Below is a small trained network, with its code and all its weights. Each question gives an input and a target symbol and asks what happens when units are switched off, that is, made to give their printed mean instead of their output.

import numpy as np


def w(rows, s, z=0):
    codes = np.array(rows[::2]) - 128.0
    scale = np.full(codes.shape[1], s)
    scale[-1] = z or s
    return codes * scale


def softmax(a):
    e = np.exp(a - a.max(-1, keepdims=True))
    return e / e.sum(-1, keepdims=True)


def log_softmax(a):
    a = a - a.max(-1, keepdims=True)
    return a - np.log(np.exp(a).sum(-1, keepdims=True))


def net(x, mask):
    ids = ['ΞΠβγδεθμφω'.index(c) for c in x.split()]
    T = len(ids)
    res = E[ids] + P[:T]
    u = 0
    for l in range(2):
        r = res
        for j in range(3):
            rows = slice(2 * j, 2 * j + 2)
            q, k, v = (r @ M[l][rows].T for M in (Q, K, V))
            z = softmax(np.where(np.tri(T) > 0, q @ k.T / 2**0.5, -1e9)) @ v
            o = O[l][rows]
            res = res + np.where(mask[u + j], z, o[:, -1]) @ o[:, :-1]
        u += 3
    return log_softmax(res[-1] @ U[:, :-1].T + U[:, -1])


Q, K, V, O = {}, {}, {}, {}
E = w([
[137,113,165,60,124],'Ξ',
[136,102,155,60,109],'Π',
[133,110,161,60,117],'β',
[137,119,174,64,121],'γ',
[139,116,161,58,122],'δ',
[134,112,157,59,120],'ε',
[133,101,157,57,127],'θ',
[235,217,51,112,117],'μ',
[48,163,10,127,144],'φ',
[112,107,225,127,5],'ω',
],0.012)
P = w([
[183,51,10,121,24],'0',
[161,63,104,71,123],'1',
[132,128,140,78,134],'2',
[107,170,161,82,131],'3',
[96,196,166,91,126],'4',
[83,215,170,96,121],'5',
],0.011)
Q[0] = w([
[87,185,72,59,32],'0.h1',
[125,102,114,23,142],'0.h1',
[114,116,126,102,9],'0.h2',
[137,120,152,233,188],'0.h2',
[194,198,115,134,113],'0.h3',
[85,157,149,155,162],'0.h3',
],0.012)
K[0] = w([
[35,127,4,125,193],'0.h1',
[16,82,101,132,87],'0.h1',
[76,176,119,184,59],'0.h2',
[234,68,31,108,155],'0.h2',
[2,121,131,128,96],'0.h3',
[117,143,107,249,68],'0.h3',
],0.0098)
V[0] = w([
[2,82,138,134,130],'0.h1',
[184,46,141,97,63],'0.h1',
[190,15,176,181,12],'0.h2',
[163,183,16,152,155],'0.h2',
[37,98,206,106,135],'0.h3',
[97,125,203,159,128],'0.h3',
],0.0087)
O[0] = w([
[79,50,41,53,125,32],'0.h1',
[221,159,143,110,16,253],'0.h1',
[59,131,34,128,1,213],'0.h2',
[151,130,155,222,172,97],'0.h2',
[102,183,243,135,177,38],'0.h3',
[69,168,221,171,101,22],'0.h3',
],0.0077,0.0064)
Q[1] = w([
[174,193,210,36,136],'1.h1',
[132,145,201,216,190],'1.h1',
[111,137,105,7,61],'1.h2',
[118,152,106,176,49],'1.h2',
[113,58,180,251,121],'1.h3',
[72,255,43,141,136],'1.h3',
],0.0084)
K[1] = w([
[51,95,254,60,179],'1.h1',
[126,190,144,211,138],'1.h1',
[91,152,104,127,194],'1.h2',
[90,117,66,135,127],'1.h2',
[194,145,118,123,74],'1.h3',
[63,68,192,85,105],'1.h3',
],0.013)
V[1] = w([
[142,103,42,153,97],'1.h1',
[142,255,165,155,112],'1.h1',
[157,175,188,112,92],'1.h2',
[97,69,81,139,93],'1.h2',
[77,57,66,156,143],'1.h3',
[147,123,101,124,144],'1.h3',
],0.0093)
O[1] = w([
[139,162,193,94,166,250],'1.h1',
[127,125,127,254,91,116],'1.h1',
[220,64,127,85,149,137],'1.h2',
[86,121,152,193,168,202],'1.h2',
[84,67,90,128,164,120],'1.h3',
[143,104,107,119,101,155],'1.h3',
],0.0086,0.014)
U = w([
[142,152,247,113,160,163],'Ξ',
[129,116,122,145,130,42],'Π',
[124,115,164,185,127,239],'β',
[128,109,119,144,131,28],'γ',
[131,119,132,137,131,3],'δ',
[125,114,117,143,128,27],'ε',
[125,114,124,135,131,7],'θ',
[158,127,37,93,83,187],'μ',
[129,85,70,125,169,215],'φ',
[72,162,101,138,125,93],'ω',
],0.012,0.0051)

Each question gives the input, a string of symbols that net reads in full, and the target symbol t.
The units are the heads (2 rows each of Q, K, V and O). Each row of codes is followed by its name. A weight is (code - 128) times the scale printed after its matrix; where a second scale follows, it is the last column's (O and U).
mask holds one flag per head, layer by layer. A switched-off head (its flag False) gives its mean, the last column of its rows in O, instead of its output. The means were averaged over made-up inputs and are rounded, as every weight is.
A unit's drop is (log p(t) with every unit on - log p(t) with that unit switched off) / (log p(t) with every unit on - log p(t) with every unit switched off).
The circuit of an input: a set's keep is (log p(t) with only the set's units on - log p(t) with every unit switched off) / (log p(t) with every unit on - log p(t) with every unit switched off). Starting from all 6 units, units are removed one at a time, each time the one whose removal leaves the highest keep (on an exact tie, the one counted first), for as long as the keep stays at least 0.8.
circuit, biggest first: the units of the circuit, biggest drop first
unit that matters most: the unit with the biggest drop
heads that matter: for each layer, one digit per head in row order, 1 if its drop is at least 0.15 and else 0, layers parted by /
input γ μ μ, target Ξ: unit that matters most	0.h2
input ω μ μ μ ω ε, target μ: circuit, biggest first	[1.h2 0.h2]
input φ ε μ ω μ Ξ, target ω: circuit, biggest first	[1.h2 0.h2 0.h1]
input ω μ φ β ω, target ω: heads that matter	101 / 010
input φ ω γ, target ω: circuit, biggest first	[1.h2 0.h2 0.h1]
input μ β μ φ ω ε, target ω: circuit, biggest first	[0.h1 1.h2]
input μ β μ φ δ Π, target φ: circuit, biggest first	[0.h1 1.h3]
input ε φ μ ω, target ω: heads that matter	110 / 010
input μ ε μ Π, target μ: heads that matter	000 / 110
input μ μ ω δ, target μ: heads that matter	110 / 000
input ω μ φ, target ω: circuit, biggest first	[1.h2 0.h1]
input φ Ξ γ ε ω Π, target ω: circuit, biggest first	[1.h2 0.h2 1.h1 0.h3]
input μ γ μ γ μ, target β: heads that matter	111 / 100
input μ ω Π μ, target Ξ: unit that matters most	0.h3
input ω μ β δ, target μ: circuit, biggest first	[1.h1 1.h2]
input μ γ ω ω μ μ, target β: heads that matter	101 / 100
input ω μ μ φ ω θ, target ω: heads that matter	100 / 010
input μ ω φ ε γ, target φ: heads that matter	110 / 101
input μ μ φ ω μ γ, target ω: heads that matter	111 / 010
input μ ω ω μ θ, target μ: circuit, biggest first	[1.h2 1.h1]
input μ β γ ε θ φ, target φ: circuit, biggest first	[0.h1]
input ω μ μ ω Ξ ω, target β: heads that matter	001 / 100
